[ 246  -90 -182 -200 -216  -90   84 -130  -29 -105    0   80   92   48
  231  151   -2 -227  -48 -515   70  171  498  -37  376  159  164 -544
 -325  305 -202  120  254 -367  -94  252  319   16  -49  409   47] | 1
[-161  161  -11   25 -379  -56 -340 -156  191  113  -29  -11  327 -292
 -256  122  -40    6   34 -357  147 -544  405 -359  -63 -373  -65  473
  428 -332  228  188  -90   33   87 -117  295   88  175 -172  217] | 3
[  45  140   49 -177  255   53  128  216   64   67 -142   40  409  308
   48  -81 -192  -95  -64 -335  -18  -39  363  -11   18   80  -22 -690
   32   71   -4  209   -1 -100 -435  150 -130  164 -177  226 -202] | 6
[-178   94 -182   61 -461 -200 -187    9  127   42 -232   91  308  -91
 -183  160 -412 -247 -138 -501  -15 -326  178 -676  373 -559  134  385
  319  -29 -148  195  -63 -394 -253   10  206   -8  240  -92  291] | 1
[-107  215 -204 -213  390   47   -1  318  301   89 -189   84  162 -391
  -75 -197 -161  190 -139  163   56    2  568  160 -596   82  274 -540
   78 -284 -591 -166 -259  175 -422  335 -171 -197 -112  449 -185] | 5
[ 144  212  367   72 -215  242   61   19  -44  106  -39  -52  146 -175
  368  187 -211  -54 -168 -118   36 -217  518 -115   69 -118   43 -266
  126  -48  -58  244  403 -440 -320  -54  126  239 -273  114  455] | 2
[ -15   -2 -169   -7 -444  177  -87  -89   59   37   39  164  220 -118
  -38  260 -142  -73  -42 -452 -206 -234  219 -419  251 -693  -27  -53
   96  -93 -129  419  130 -196 -366    2  181  121  -63   72  307] | 8
[ 210  286 -120  288 -108  -81 -185 -174   88  -67   99   53 -470  160
  489   94 -207 -169  -99   46  211  181 -293  143  254  273  -51 -221
 -434 -252  284 -105  130  -40 -214 -336   19  238  215 -138  122] | 3
[ -35 -100 -131  -62   55   15 -298  -12 -314 -127  560  104  328  111
   26 -178  229 -194   69  -51  -66  724 -175  110 -694  333  383 -512
 -382  264  215 -455  -33  159  -19 -239  -62  199  270  552 -522] | 7
[ 169  276 -167  266 -102  -77 -299 -229  154  -76 -105  130 -214 -120
  196  118 -262  -55 -156    7  159  189   41 -134  265  228  153 -127
 -359  -82  -59  -15  116 -268  -79 -175   77 -169  126   25  386] | 5
[-141   57  221  183 -640  209 -409  -49  163  133   45  112  315 -374
 -212  347  -44 -189  106 -319   70    0  187 -146   67 -532  -56  -79
  266   27   48  131  435 -278 -307   52  342  159  243   14  382] | 5
[-212   26 -252   47 -154 -102 -108  -53   12  128   25  135  240 -168
  215  171 -148 -176  -41 -325  115  -97  189 -297  197 -451  202 -178
  178 -136  -11  164  -18 -192 -318 -104 -173  286  -64  161  194] | 1
[ 152  -16 -171 -162  121 -167 -221  331 -118 -143   54  -56  491 -187
 -122 -106   59 -167  -45 -166  359  420 -107  -97 -329  334  437 -187
 -221 -165    3 -358 -160  -71  -28 -448 -217  -47  358  509 -239] | 7
[ 216 -128   34 -110 -118   93 -292  162 -320 -277  390  204  281  111
  135 -151  169 -198  -21  -58   41  804 -381  -62 -419  219  304 -209
 -366  107  440 -382  231   15  119 -371 -150  101  357  441 -457] | 0
[ -64   73 -120  284 -474   55  -89 -132   -4  -27  135   30  -35 -266
  102  303  -92   67 -110 -312   97  154  166 -211  129 -600  265 -154
   17  -48  -47  135  144 -249 -185  -99  184  100   74  157  294] | 2
[  26  107 -386  213 -251  -15 -220  -61   56  -62   89  151  215 -223
   57  355  -29 -238  113 -651  277   95  266   92  104 -408  158 -698
  290 -251  326  155  166 -293  -40  152  118  342  -30  382  189] | 2
[ -33  166 -188 -683  230  252   83   89  290  174 -288  -69 -120 -212
 -163 -189 -226  -53    3 -255   47 -307  752   -2 -591  -16  149 -454
  405 -462 -173   -3  -37    6 -204  338   -2 -231 -152  195 -279] | 4
[ 105   82 -264  115   62 -176 -317  232 -168 -232  420   -3  333 -156
    5   -8  218 -171   92  -73 -169  898 -207   52 -592  230  370 -214
 -495    1  213 -411   20   42    6 -343 -114  152  401  567 -315] | 6
[  59  -46 -413   81  371  152    9 -228  136 -236 -345  116 -255 -149
  107  212   98 -186  -68 -210  459   93 -276  -12 -121  263  277 -705
   26 -248  467   75  144   47  181    9   13 -150  161  239 -174] | 1
[ 187  174  138 -414  133  335  289   76   54  129 -566   75   67  223
  -16 -277 -121 -174  -34 -244  -17 -403  370  111   45  219 -111 -659
  104 -109   -9  342  -23 -160 -108  280  -21 -222 -189  106 -295] | 4
[ -94  -30  -16   64 -186  -37 -293 -301    3   82 -160  166   34 -181
 -283  119 -380   32  -93 -187  -56 -281  227 -704  200 -346   46  227
  188  -60 -181  116 -123 -129  133  -46   69 -215   25 -184  349] | 8
[ 166  233 -257 -176   70  178  -56 -228   48  -77 -171  141 -235  234
  250  -92 -244  -37 -219  -18  283 -243   56 -262   -7  169  232  -15
   96 -368  255  108  -43 -142  -48 -154  -17  -14   57   -6 -147] | 3
[   7  171  320  110 -334   35 -190   37   -4 -161  346   62  341 -236
  168  349  297  -98  -90 -140  168  341  475  114  -70 -202  138 -744
  222  146  156  249  681 -472 -177  -80  454  265  -71  563  223] | 4
[  74  -57  -28   14 -461   87 -132 -101  -42   55  -62   82  257  -18
  -83  169  -87 -108 -153 -430   66 -342   63 -499  256 -500  -28  342
  174  -18   70  270  112  -44  -87 -242  145  324  167  -11  198] | 8
[ 183  247  339   51 -281  -55 -104  -83  -29   67   54  238  154   95
  274   67 -224   -5 -342   18  121 -143  810 -194  345  144  -40  -28
   65  -21 -377  285  219 -348 -157  -66   -5  205 -225  336  379] | 8
[ -27   85  179  159  -37 -147 -109  154  -35  -24   79 -101  147 -103
  244  255 -125   10 -226   93  258  -71  186   17  252  -22   23 -290
  148   12 -196  146  142  -77 -599  -13  150  163 -207  -51  255] | 1
[ -29   83   71  124  -99  104 -197 -200   22 -108  247  -57  157  -81
  337  361  160  -92 -115   29    7  228  259 -176 -108 -112  171 -413
   11   35  189  146  345 -427 -213 -224  323  372   21  298  261] | 7
[  79  -16   -2  -58   58  210  -30  198   49 -175  -86   37  674   57
 -111   90  168    8    4 -206  251 -172  295   35  378  103  -56  -73
  115  188  -18   82  223 -111   19  279  146   94    7  354  -53] | 6
[ 145   36   96  235  -13   70 -133  290 -118 -273  159    9  337  -65
  -29  -77   73 -189  121 -189  374  284 -404  124 -304  381  114 -220
 -389   44   46 -251  199  -51 -124 -412 -379  194  367  357 -154] | 0
[ 210   43 -345  110 -558  229 -244 -330  -60 -126  201  197  299   42
   55  300   52  -99   -1 -519   80 -281  391 -292  154 -335   79  253
    9  -85  203  228   48  -68    3   17  173  349   67  531  187] | 3
[-146  360 -242 -136   71   76  -66  118  370  130  101   80 -162 -283
  199   17   32  258  -58  -44   70  -22  680  346 -479  -76  143 -159
  -44 -439 -129  106   -2  277 -733  318   41   -3 -256  280  -79] | 8
[-179  364 -506  -97  314    2 -134  193  412    5  -14 -215   72 -432
  268  -33   -8  121 -158  -52  192 -133  591   27 -694  -19  340 -296
   63 -591 -131  -28 -370  258 -567  122  -58   97  -40  365 -150] | 6
[ 136   86  138   12   27   -9 -133 -162  -12    9 -204  172 -107 -168
  188  125    1 -233 -192 -125  744 -247 -267   74  343  290    6 -445
 -215   57  374  236  477  -37 -148 -276   14  185   97  -13  231] | 6
[ 301   44  -72 -154  189  125   56  350  -81   69   39 -271  202 -145
  -91 -187  272 -116   79 -132   39  237 -225  238 -707  242  122 -184
 -230 -169  333 -307   82  472  -32 -160 -187  171  222  291 -402] | 5
[  94  216  264  -52 -335   97 -180  -82   89   60  174  -54  167  166
  203   31  -80 -108 -146 -159  -22  105  323 -137   79   -9  149 -265
  -79 -171  -99  220  180 -425 -321 -262  257  248 -101  133  161] | 4
[ 215  185  397  243 -246  -20 -179   32  -59   27  117 -113  -26 -106
  212  171 -214  -65  -89   40  173   54  369   15  226  100   75 -397
  -74 -195 -156  -34   12 -426  -99   36   46  -55 -183  290  412] | 6
[-145  -23  177 -313   14   51   18   68  257   37 -297   82   73  252
   84 -117 -277 -267 -156 -239  -47  -26  262 -308  209    9  -19 -348
 -285  206 -174  -13  118 -269 -343  177  122  -22  140  104 -242] | 7
[ -85  -69 -139   42 -292   39 -151  -45   51 -123   25  124  269 -162
   20  314 -130 -148  -32 -264  -49  -96   57 -623  -51 -550   11  -74
  149  -67   88  264  -14 -245 -365 -229  -51  193  191  244  226] | 4
[  96  -61  153  -41   31   88 -241  137 -159 -129  125  -16  323 -234
 -196   18   80 -244  170 -201  132  370 -137  -76 -372  235  104 -402
 -223  -22  174 -209  220   88   87 -209 -170  -18  174  359 -281] | 4
[-121  109  -28  146 -207  162 -208  -70  238   94  -47   -5  253 -375
  -72  228    9 -135  128 -342 -178 -256  151 -104 -243 -500 -131 -358
  347 -166   75  239   50   21  -13  158  249  127  -62   56  195] | 1
[ -13 -114  -97  249  206   -8 -280 -353   63 -136  184  273 -376   77
  202   48  138   37  -76  233  383  205 -371  -17  258  251   63 -605
 -487 -189  191  -27   24  208   87 -334 -104  -67   46   35   89] | 7
[   5  324 -153 -199  237  296   19  246  340   25  -99   53   78 -330
   68   15 -113  142  -52 -137  148  -75  777  171 -532   30  126 -596
  168 -444 -310  169  131  123 -633  200 -174 -162 -239  426  -23] | 0
[  18  360  445  101  -87 -129 -103  303  107  107   46   17  511  -69
  212   52 -192  139 -220 -106  267   85  779  216  176  150  174 -294
   38 -197 -306  178  165 -367 -510   40   32  235 -380  234  310] | 6
[  63  122   59   76   67   84 -148  -84  -67   -9   25  -67   51   99
  242   92 -163  -19 -241  198 -182  -57  367 -188  -57  -40   49 -306
  186 -184   -6   54 -134 -197 -122   58  100  241 -145   70  206] | 6
[ -49   71  172   14  -20 -206  -86   33   96   73 -237  153  -68  -32
   58   95 -260 -228 -227 -172  712  -41  -68  -66  246  151  270 -430
   97  -85  169   64  126 -319 -311 -140  -19   46  168  131  103] | 6
[ 322   44  388  320 -195   43 -311 -161 -229   20  478  -51   -1  138
  298  221   29   -9  -29 -174  -83  646  200 -112  -42  -34   -5 -675
 -245  218  327 -159  436  153   80 -166   51  246 -163  309  115] | 1
[  52  131  119  -98  227  -95  195  -29   81    6 -272   50  -39  264
  183  -35 -194   61  -60 -132  -11  -68  478 -137   65   76 -127 -282
  -48  -50   95  230  -25  -65  -69  289 -259   17 -291   10  -95] | 3
[ 252   67 -215 -243  -31  -18   47 -208   69   -8 -310  227 -124  213
  104 -110 -322 -146 -404 -223  802 -361  229 -189  471  673  351  184
  -89 -168   55    4  -33 -227 -135 -105  -16 -251  231  257  206] | 0
[ 190 -133 -157 -108  202  223 -146 -331  -86 -148 -158  233 -261  261
  159    2   36  -81 -233  127  258 -164 -183 -173  198  200   50 -151
  -96   43  171  169  192  144  136 -189  -43   63 -124    2   24] | 7
[ 176   65   26  -81  -49   90  -93  170 -310  -86  250    5  518  214
   95 -193  121 -115   54 -211  258  287  -91 -157 -529  323  304  355
 -107   46  401 -177   71  160  -67 -364 -478  316  167  419 -466] | 3
[ -80  192 -192 -263  376   16   67  268  236  132 -217  110  -23  -63
 -189 -190 -251   39   38    6 -272  242  527  187 -447  -67   98 -730
  180 -184 -437  -64 -205   75 -218  538 -265 -342 -268  337 -353] | 5
[ -92  -66 -116  237 -328   -5  -86 -227  -54    3   11   87  136   55
   83  178 -188 -164 -117 -461   57  -39  195 -470  352 -359  212 -171
 -143  197 -150  243   64 -331 -273 -206 -101  183   24  150  460] | 6
[ 130   67   90 -173   48   57 -200   66  -45   27  168   75  262  159
  228   34  -36   38  -29  -44  133  101  570  -51  129  150   11 -378
 -104   88  -91   56  157  -55 -526  183  -43  172 -237  254  -10] | 0
[-352  308   87 -218   67  108   -1  163  150   97   76   91  221 -264
   35  -33  -92   59 -187 -118  215  -12  488  103 -652 -269  404 -557
  358 -258  -54  220  125   -5 -584  144  -30  -24 -294  396 -283] | 3
[  11 -113  -22 -234  185  246  264 -123 -127  -87 -200  112  213  195
  203  -38  -64  -63 -154  -96 -313 -121  310 -393 -154  105  169  -20
 -308  373  -14  182   -6 -254 -182   97 -110  -19 -134  436  -99] | 2
[  70  390  347  -94 -175    4  -54  197  130  150  -76  -52  299    9
  193   25 -427   15 -280  -19 -171 -196  804 -129  112  -78  -46 -123
  243  -67 -380  189  188 -444 -603   64  182  118 -317   21  534] | 4
[ -38  -33  235 -149   38  240  -81   78  191  172 -120  172  -98 -192
 -211 -142  -46  -70   42  -74   97 -119  547  461 -366   39  -39 -899
  226 -109 -389   -8   62  219  -48  609  -30 -216 -396  344  -81] | 5
[ 245  -18  118 -228  171  307  208  -15  -62 -118 -332  147  -14  264
  169   64 -312 -111 -223   -7 -213  -91  401 -286   96   24  -62 -789
   15  -18 -144  255   25 -373 -241  112 -152 -241 -199  329  103] | 3
[ 166  197  101   51   -5   23 -219  -66  225 -115 -167  125 -132 -191
   65  222  -74  -64 -312  137  536  114   11  -44  327  262   23 -648
 -124 -115  -41  187  451 -338 -320 -428  143 -226  291   88  429] | 5
[  91  -56 -123 -311   22   32  -85  -77   95   -2  -70   61   93  152
  254   29  -14 -201   -7 -327    5   42  561 -348  -36  128    7 -257
 -350  131  191   37  -36 -109 -327  173 -119   39   51  501 -153] | 2
[ -45   40 -213 -120  -79 -179  -56 -156  299  -95 -276  246 -359   12
  189   49  -59 -137  -44 -179  819 -407   16  140  477  350   71  157
 -115 -423  220  227  -35 -334 -155  -49  -22  -51  128  -62   51] | 2
[ -70  -45 -206   74 -421  248 -163 -173  -37   26  124   17  382 -293
   98  213  -63 -199   -7 -306 -307 -106   58 -542 -215 -566  259  -66
  157  256  -25   25   47 -259 -206 -110  411  275  202  298  267] | 4
[  -5   60   22 -220   31 -164   97   -7   63   77 -168  126  -29  316
  326 -125  -76 -145 -133   24 -277  112  410 -203   58  119   42   34
 -207  294   66   97   56 -320 -316  140   -4   44  -33  113  -31] | 5
[ 117  317  175  131  -78  -47   92   42  147  171 -161    8  186    9
  208  111 -429  -94 -241 -280   94  -26  457   20   48   47  245 -490
  117 -192 -203  150   -1 -499 -370   64   76  207 -207  304  398] | 0
[ -69  -26  150   65 -503  -31 -237   12  173  -53  103   53  196 -199
  -60  294 -253   40   29 -335 -106  176  117 -668  163 -598  105  239
 -180  -15 -153  190  104 -358 -405 -112  140 -143  103   29  259] | 0
[  56   53   85  172  298   51 -196  318 -173 -145   22  -96  223 -316
   61    5   86  -74   21  -16  467  437 -307  -59 -462  266  301 -260
 -210  -40  384 -374  287  217 -110 -408 -415  120  303  249 -238] | 6
[-233 -123 -186  -76  292 -111  -86 -266  141 -197 -165  183 -413  151
   35  -71  107  -54 -140   -5  455  295 -214   78  -51  183  300 -508
 -351  -79  252 -135  -65  -48  211   31 -140  -60  166  206 -369] | 7
[ -26  119   -3   14 -307  150 -389 -467  123   10   87  199 -294   37
  303    2   95 -193  -62  -48  438 -140  150  -89  279  331   91   83
 -344   23  302    8  270  -41  -77  -69  208    8  146  150   95] | 4
[-117 -129  -69   56  116   19  -10   23   81  -88 -180  121   96  199
   66   14  -50 -183   47  -80  154  126  -39   39  312   63  -54 -534
   23 -105   95  -26 -212 -172   20  350 -190  -25   58  131 -168] | 0
[  96   20   41 -220  -77   -8 -187  213  -27 -191  314  260  357  288
  -38 -223   -7 -158   89 -390  264  491  151 -187 -431  356  376   75
 -380 -110  178 -193  130 -202 -135 -270 -441   94  194  705 -530] | 2
[ 276  158  272   68 -430 -160   27   46   54  141   -8   55  135   -5
  342  161 -409 -224 -144 -450  192  -98  817 -172  462   97  102 -143
 -101  -93 -193   56  131 -502 -259  209   97  110 -185  450  449] | 0
[  40  117  192  270   59 -129 -204  246  -14  138  -12  -17  447 -227
  -81  106 -160  170 -152   34  151  -36  468  171  241  -69  -10 -406
  293 -108 -329 -104 -108  106 -102  177  126  157 -245  114  306] | 2
[  13   -4  -37    0   -7    6  -84 -189   52 -155 -192  187 -319  173
  223  161  -73 -264 -279  -43  419   64 -350 -189  226   48   84 -315
  -41   46  366  279  355 -181 -269 -231    3   93  175  -39   36] | 0
[ 133  277  333  176 -253  -73 -179   13  -94  134  378   60  115   43
  193  106 -160  -14 -216 -197  -92  414  400  172  124  -59  136 -628
 -239   78  -68   73  427 -103 -336 -178  274  265 -227  195  242] | 6
[  -8  304 -131   30  -28  -48 -287 -191   74  -50 -203  220  -98   75
  193  -58 -287  -57 -241  191  319 -234  -66 -399  426  117   85  148
   62 -358  110  152  -69 -501  -35 -524  -66  -53  299 -257  221] | 2
[  62   68 -294   18 -412  183 -307 -219   15   42   88  234  283 -103
   45  306 -138  -82 -171 -306  -14 -217  349 -571  267 -609  182  -22
  386 -170  130  247  126 -235 -214 -102  386  243  133  212  347] | 0
[   2 -100  380  101 -297   37 -199  -77 -192  -42  217  104  328   16
  274  205   63  -15 -127   22   63   98  423 -117  246  -58   19  -54
  -17  225   -8  -23  252 -257  -78   44  121  322  -99  291  208] | 1
[ -68  168 -133  185 -322  -46 -324 -289 -146  183   11  279  180    9
  143  146 -466   27 -120 -233   16 -254  355 -675  352 -370  145  399
  138  -61   39   46  -86 -231 -256 -219   -5  352  111 -121  288] | 8
[-152   70  285  -58 -232 -180  -71   25   49   10  112  133  321  -47
  132  117 -249 -153 -188 -238  458 -161  400 -325  138   -6  179 -191
  172  -83   17  136  222 -483 -411 -145   31  291   31  205  237] | 4
